Where the symbols take the states:
h: z690->z58, z349->z84, z549->z165, z69->z479, z488->z386, z777->z723, z436->z690, z479->z453, z711->z964, z222->z11, z84->z915, z695->z694, z329->z816, z902->z758, z914->z849, z368->z54, z165->z50, z816->z565, z723->z106, z386->z103, z829->z599, z453->z656, z693->z436, z983->z777, z54->z897, z694->z711, z849->z405, z464->z914, z103->z301, z11->z501, z655->z329, z915->z256, z682->z368, z476->z222, z758->z829, z800->z549
e: z690->z816, z349->z464, z565->z58, z501->z964, z50->z897, z549->z368, z69->z983, z488->z902, z777->z479, z436->z329, z479->z777, z256->z405, z711->z11, z222->z694, z84->z914, z897->z50, z695->z476, z58->z565, z405->z256, z329->z436, z902->z488, z106->z656, z914->z84, z368->z549, z165->z54, z816->z690, z723->z453, z386->z758, z829->z103, z301->z599, z453->z723, z656->z106, z693->z655, z983->z69, z54->z165, z694->z222, z849->z915, z464->z349, z103->z829, z11->z711, z655->z693, z599->z301, z915->z849, z682->z800, z476->z695, z964->z501, z758->z386, z800->z682
k: z690->z103, z349->z682, z565->z599, z501->z405, z50->z501, z549->z222, z69->z655, z488->z983, z777->z436, z436->z386, z479->z329, z256->z897, z711->z915, z222->z914, z84->z368, z897->z964, z695->z349, z58->z301, z405->z50, z329->z758, z902->z69, z106->z58, z914->z549, z368->z694, z165->z11, z816->z829, z723->z690, z386->z777, z829->z453, z301->z106, z453->z816, z656->z565, z693->z488, z983->z693, z54->z711, z694->z84, z849->z165, z464->z800, z103->z723, z11->z849, z655->z902, z599->z656, z915->z54, z682->z695, z476->z464, z964->z256, z758->z479, z800->z476
i: z690->z915, z349->z488, z565->z405, z501->z565, z50->z656, z549->z479, z69->z476, z488->z682, z777->z694, z436->z84, z479->z222, z256->z301, z711->z690, z222->z329, z84->z386, z897->z106, z695->z693, z58->z256, z405->z599, z329->z914, z902->z800, z106->z964, z914->z758, z368->z777, z165->z453, z816->z849, z723->z711, z386->z368, z829->z165, z301->z897, z453->z11, z656->z501, z693->z349, z983->z695, z54->z723, z694->z436, z849->z829, z464->z902, z103->z54, z11->z816, z655->z464, z599->z50, z915->z103, z682->z983, z476->z655, z964->z58, z758->z549, z800->z69
z: z690->z711, z349->z693, z565->z501, z501->z656, z50->z599, z549->z758, z69->z800, z488->z349, z777->z368, z436->z694, z479->z549, z256->z58, z711->z723, z222->z479, z84->z436, z897->z301, z695->z983, z58->z964, z405->z565, z329->z222, z902->z464, z106->z897, z914->z329, z368->z386, z165->z829, z816->z11, z723->z54, z386->z84, z829->z849, z301->z256, z453->z165, z656->z50, z693->z695, z983->z682, z54->z103, z694->z777, z849->z816, z464->z655, z103->z915, z11->z453, z655->z476, z599->z405, z915->z690, z682->z488, z476->z69, z964->z106, z758->z914, z800->z902
w: z690->z436, z565->z816, z501->z11, z50->z165, z549->z800, z777->z983, z436->z693, z479->z69, z256->z915, z711->z694, z222->z476, z84->z349, z897->z54, z58->z690, z405->z849, z329->z655, z106->z723, z914->z464, z368->z682, z165->z549, z816->z329, z723->z777, z386->z488, z829->z758, z301->z103, z453->z479, z656->z453, z54->z368, z694->z695, z849->z914, z103->z386, z11->z222, z599->z829, z915->z84, z964->z711, z758->z902

In the rows, zero is written as 24.

The rows follow the links: the fewer symbols apart two states are, the more alike their rows tend to be.

Rows of some states; one shown again gets a slightly different row:
z58: [ 10,  16,  31,  23,  27,  22,  17,   7,  30,  25,  29,  15,  15,  17,  34,  23,  42,  28,  26,  38,  35,  31,  33,  22,  32,  19,  16,  27,  39,  33,  26,  12,  20,  27,  21,  26,  15,  25,  22,  34,  37,  22,  18,  22,  24,  36,  24,  29,  22,  28,  39,  15,  26,  24,  21,  27,  29,  42,  22,   6,  19]
z565: [ 39,  15,  28,  21,  27,  24,  18,  37,  29,  29,  29,  17,  19,  16,  46,  23,  13,  28,  28,  34,  33,  25,  15,  21,  27,  17,  16,  26,  38,  34,  26,  36,  21,  26,  22,  25,  16,  30,  26,  18,  35,  24,  17,  18,  24,  15,  24,  27,  21,  27,  35,  37,  25,  30,  22,  25,  32,  39,  22,   9,  43]
z11: [ 40,  23,  26,  26,  17,  33,  20,  42,  14,  18,  26,  20,  18,  29,  40,  29,   9,  22,  22,  33,  18,  25,  11,  28,  35,  23,  18,  17,  29,  29,  17,  37,  32,  15,  25,  30,  21,  19,  31,  17,  29,  20,  20,  31,  15,  14,  21,  32,  26,  15,  30,  26,  33,  30,  24,  14,  25,  35,  37,  17,  40]
z54: [  8,  22,  33,  12,  22,  27,  33,  10,  30,  18,  28,  18,  34,  26,  21,  23,  41,  30,  20,   9,  26,  27,  38,  18,  28,  19,  33,  17,  32,  13,  22,  10,  32,  28,  22,  24,  21,  27,  28,  32,  10,  20,  34,  29,  22,  36,  40,  24,  22,  28,  30,  17,  23,  25,  33,  25,  35,   7,  28,  19,  15]
z694: [ 13,  30,  22,  28,  21,  33,  19,   6,  14,  21,  26,  30,  22,  36,   9,  30,  37,  25,  19,  32,  11,  24,  36,  32,  29,  29,  19,  18,  17,  31,  17,  14,  28,  18,  24,  33,  26,  16,  26,  31,  32,  25,  20,  27,  15,  35,  15,  27,  21,  15,  17,   7,  28,  23,  18,  15,  24,  35,  36,  32,   4]
z711: [ 10,  21,  24,  25,  22,  34,  20,   8,  15,  17,  25,  18,  17,  31,  24,  31,  36,  25,  19,  32,  17,  22,  37,  33,  36,  19,  21,  16,  32,  29,  18,  11,  34,  16,  24,  34,  22,  15,  33,  36,  32,  24,  20,  28,  12,  33,  22,  31,  25,  19,  28,   8,  33,  22,  21,  13,  22,  31,  37,  20,  15]
z329: [ 40,  30,  34,  16,  22,  26,  16,  40,  28,  18,  29,  30,  17,  26,  27,  23,   9,  27,  20,  38,  24,  27,   9,  20,  22,  27,  16,  19,  17,  31,  23,  38,  30,  29,  19,  24,  31,  29,  27,  16,  39,  22,  18,  28,  28,  15,   8,  16,  23,  29,  18,  38,  34,  33,  13,  23,  29,  40,  24,  33,  33]
z106: [ 10,  15,  19,  22,  29,  32,  27,   8,  27,  26,  19,  15,  30,  25,  34,  21,  40,  19,  26,  19,  21,  19,  36,  20,  39,  18,  28,  30,  38,  18,  15,  15,  21,  26,  29,  30,  17,  24,  27,  32,  21,  27,  26,  20,  13,  32,  40,  30,  29,  25,  38,  16,  18,  18,  33,  11,  19,  16,  36,   6,  21]
z897: [  7,  16,  29,  23,  28,  28,  34,   7,  28,  27,  29,  15,  31,  20,  30,  23,  42,  28,  26,  12,  32,  31,  39,  19,  31,  18,  31,  29,  41,  19,  25,  12,  20,  29,  21,  26,  16,  26,  25,  31,  10,  22,  33,  19,  24,  32,  43,  31,  17,  27,  36,  19,  18,  24,  37,  24,  29,  10,  23,   8,  20]

Each walk starts at a row. The symbols on each line, taken left to right, move it on to the next state.
Answer with the state's row; about right is enough.
new walk
[ 37,  19,  34,  13,  18,  25,  15,  39,  28,  17,  29,  22,  17,  24,  41,  22,   8,  29,  23,  37,  28,  26,  14,  19,  27,  24,  13,  16,  30,  35,  27,  36,  31,  27,  20,  24,  22,  29,  30,  18,  38,  21,  20,  28,  22,  15,  17,  23,  19,  29,  30,  39,  33,  31,  16,  26,  33,  42,  25,  17,  39]
k e i e z i	[ 35,  22,  30,  12,  17,  24,  32,  40,  25,  18,  32,  22,  33,  22,  40,  21,  14,  30,  21,  11,  27,  28,  13,  21,  26,  22,  36,  18,  30,  13,  24,  34,  28,  30,  22,  24,  23,  28,  30,  16,  10,  21,  35,  29,  23,  17,  38,  25,  21,  27,  28,  36,  26,  30,  35,  24,  31,  10,  24,  16,  43]
z w w i k e	[ 12,  33,  23,  37,  29,  27,  20,  11,  18,  31,  24,  34,  21,  34,   5,  28,  33,  27,  25,  32,   8,  25,  33,  33,  26,  29,  20,  31,   9,  29,  18,  14,  19,  19,  25,  29,  28,  15,  19,  33,  33,  22,  22,  19,  16,  31,  10,  23,  24,  18,  14,  11,  19,  19,  19,  19,  22,  30,  33,  36,   3]
new walk
[ 34,  19,  30,  23,  25,  22,  32,  39,  28,  26,  28,  16,  33,  19,  46,  23,  15,  28,  28,  14,  30,  26,  14,  25,  29,  18,  33,  26,  38,  15,  26,  37,  20,  28,  19,  24,  18,  31,  29,  20,  12,  23,  36,  23,  24,  14,  40,  29,  23,  26,  36,  33,  16,  32,  36,  21,  28,  11,  28,  10,  41]
w z w h z w k	[ 39,  27,  31,  14,  21,  30,  33,  41,  30,  20,  29,  31,  32,  25,  25,  20,   8,  29,  21,   9,  21,  29,  13,  21,  20,  29,  32,  19,  17,  12,  24,  37,  29,  30,  22,  26,  29,  28,  23,  16,  10,  22,  37,  27,  26,  16,  30,  17,  19,  28,  20,  38,  25,  32,  29,  22,  30,   5,  25,  34,  36]
e h z e k	[ 40,  21,  18,  14,  17,  35,  27,  40,  27,  21,  17,  19,  26,  31,  39,  24,   9,  16,  20,  16,  17,  18,  12,  20,  38,  24,  30,  17,  29,  19,  15,  36,  30,  27,  26,  31,  21,  28,  32,  14,  19,  25,  24,  29,  10,  15,  38,  24,  29,  26,  30,  37,  28,  24,  30,  13,  18,  17,  37,  16,  40]
new walk
[ 10,  30,  29,  12,  22,  26,  29,  10,  30,  19,  28,  30,  33,  30,   7,  19,  41,  30,  21,   8,  18,  29,  35,  20,  23,  29,  35,  19,  18,  13,  24,  12,  30,  27,  23,  25,  30,  29,  25,  30,  13,  21,  36,  28,  23,  34,  29,  17,  19,  30,  18,  19,  23,  28,  33,  23,  31,   6,  28,  35,   4]
i i e z k z z	[ 39,  26,  16,  17,  19,  35,  27,  41,  28,  21,  17,  29,  29,  35,  27,  24,  12,  20,  20,  19,   9,  18,  12,  20,  32,  29,  29,  19,  16,  18,  17,  38,  29,  27,  32,  33,  29,  32,  26,  16,  16,  26,  25,  29,  10,  11,  25,  18,  33,  28,  18,  41,  26,  24,  24,  10,  14,  16,  36,  34,  33]
h i i e w	[ 11,  29,  30,  16,  22,  26,  19,   9,  28,  21,  25,  28,  16,  27,   6,  24,  39,  30,  21,  39,  19,  31,  34,  20,  20,  27,  13,  21,  14,  31,  24,  12,  31,  27,  21,  25,  28,  28,  23,  31,  34,  26,  19,  29,  24,  34,   8,  17,  20,  27,  16,  16,  33,  23,  12,  23,  31,  40,  22,  32,   6]
new walk
[ 37,  34,  22,  39,  27,  31,  19,  39,  18,  31,  25,  32,  20,  34,  16,  29,   7,  26,  26,  31,   8,  26,  11,  28,  28,  28,  17,  31,  12,  28,  14,  35,  17,  13,  22,  30,  32,  18,  14,  15,  29,  23,  18,  22,  17,  16,   9,  24,  23,  16,  10,  30,  20,  28,  16,  15,  25,  36,  34,  38,  29]
e e i e	[ 11,  33,  30,  27,  31,  26,  15,   9,  30,  29,  29,  31,  18,  28,   2,  24,  36,  27,  27,  35,  19,  27,  33,  20,  17,  31,  17,  30,  14,  33,  25,  13,  18,  26,  20,  23,  29,  24,  15,  33,  35,  22,  20,  19,  26,  31,   8,  18,  24,  29,  16,  18,  20,  24,  11,  25,  30,  38,  25,  35,   8]
i i e i i	[ 38,  32,  17,  27,  26,  33,  26,  36,  26,  31,  19,  33,  30,  37,  19,  23,  10,  16,  28,  18,   7,  19,  14,  22,  32,  31,  28,  34,  10,  20,  17,  36,  16,  26,  25,  31,  30,  29,  15,  15,  19,  29,  27,  21,  13,  14,  23,  14,  25,  25,  13,  35,  15,  25,  22,  14,  15,  19,  35,  38,  27]
new walk
[  7,  13,  25,  37,  29,  32,  19,   9,  16,  28,  25,  15,  22,  26,  35,  30,  35,  25,  23,  31,  23,  25,  35,  31,  41,  19,  18,  26,  39,  29,  17,  12,  21,  18,  22,  29,  16,  17,  27,  32,  29,  23,  20,  20,  17,  33,  27,  38,  25,  17,  37,   6,  24,  21,  25,  14,  26,  36,  33,   9,  23]
i z e i e w	[ 10,  20,  27,  12,  18,  24,  15,   5,  30,  18,  30,  19,  17,  23,  23,  20,  45,  31,  21,  41,  28,  26,  39,  20,  21,  23,  13,  16,  31,  35,  24,  11,  32,  29,  20,  23,  22,  27,  31,  32,  35,  22,  16,  28,  22,  34,  18,  24,  22,  30,  30,  17,  36,  24,  18,  25,  33,  42,  21,  13,  12]
h e e k k e i	[ 38,  15,  25,  33,  24,  32,  21,  41,  18,  26,  24,  15,  19,  28,  46,  28,  10,  25,  24,  31,  23,  24,  15,  32,  38,  19,  22,  27,  39,  29,  19,  36,  22,  16,  25,  32,  16,  20,  26,  17,  29,  26,  21,  20,  14,  16,  29,  36,  24,  19,  34,  30,  27,  29,  25,  12,  22,  32,  34,  11,  45]
new walk
[ 37,  34,  27,  26,  29,  25,  31,  39,  29,  30,  28,  31,  32,  30,  16,  20,  11,  28,  27,  12,  18,  29,  12,  18,  21,  30,  32,  33,  10,  16,  22,  35,  16,  31,  21,  23,  31,  27,  14,  14,  13,  22,  36,  20,  20,  15,  23,  13,  21,  25,  15,  35,  12,  29,  29,  23,  33,   6,  23,  40,  30]
k h w h	[ 39,  31,  25,  28,  17,  33,  18,  43,  15,  18,  23,  31,  20,  33,  22,  27,   7,  22,  20,  31,   9,  24,  13,  32,  30,  28,  19,  21,  16,  29,  16,  39,  30,  14,  24,  31,  28,  18,  26,  15,  33,  23,  21,  28,  10,  15,  12,  27,  23,  16,  17,  32,  34,  27,  16,  12,  25,  33,  37,  32,  31]
z k k e i i	[ 10,  27,  17,  14,  21,  34,  29,   6,  27,  22,  18,  30,  26,  33,   6,  25,  38,  18,  22,  17,   9,  19,  37,  21,  31,  28,  33,  18,  14,  21,  16,  14,  29,  26,  29,  30,  28,  24,  25,  34,  16,  27,  26,  28,  15,  35,  25,  18,  30,  28,  18,  14,  26,  15,  25,  10,  18,  17,  35,  35,   4]
new walk
[ 39,  34,  28,  27,  29,  21,  13,  38,  27,  34,  28,  31,  17,  27,  18,  22,  12,  29,  29,  35,  17,  25,  15,  18,  17,  30,  19,  30,  12,  32,  24,  34,  17,  29,  20,  21,  31,  27,  16,  17,  37,  21,  20,  20,  23,  14,   7,  15,  20,  29,  17,  36,  22,  35,  12,  23,  31,  40,  23,  39,  26]
k i k k i e k	[ 12,  33,  21,  26,  32,  33,  28,   9,  27,  29,  17,  32,  28,  36,   3,  22,  36,  22,  26,  22,   8,  22,  34,  23,  27,  28,  28,  32,  10,  22,  17,  15,  17,  27,  27,  32,  31,  22,  16,  35,  17,  27,  27,  23,  13,  31,  21,  17,  26,  25,  17,  16,  14,  19,  24,  18,  17,  20,  36,  36,   5]
z i k z i i k	[ 10,  33,  30,  25,  32,  24,  32,  11,  28,  28,  27,  31,  28,  28,   5,  20,  37,  28,  27,  13,  15,  31,  33,  20,  21,  29,  31,  30,  12,  14,  22,  12,  14,  29,  22,  24,  26,  28,  18,  30,  15,  21,  35,  20,  24,  33,  25,  16,  21,  29,  15,  19,  13,  22,  27,  24,  31,   7,  25,  36,   7]
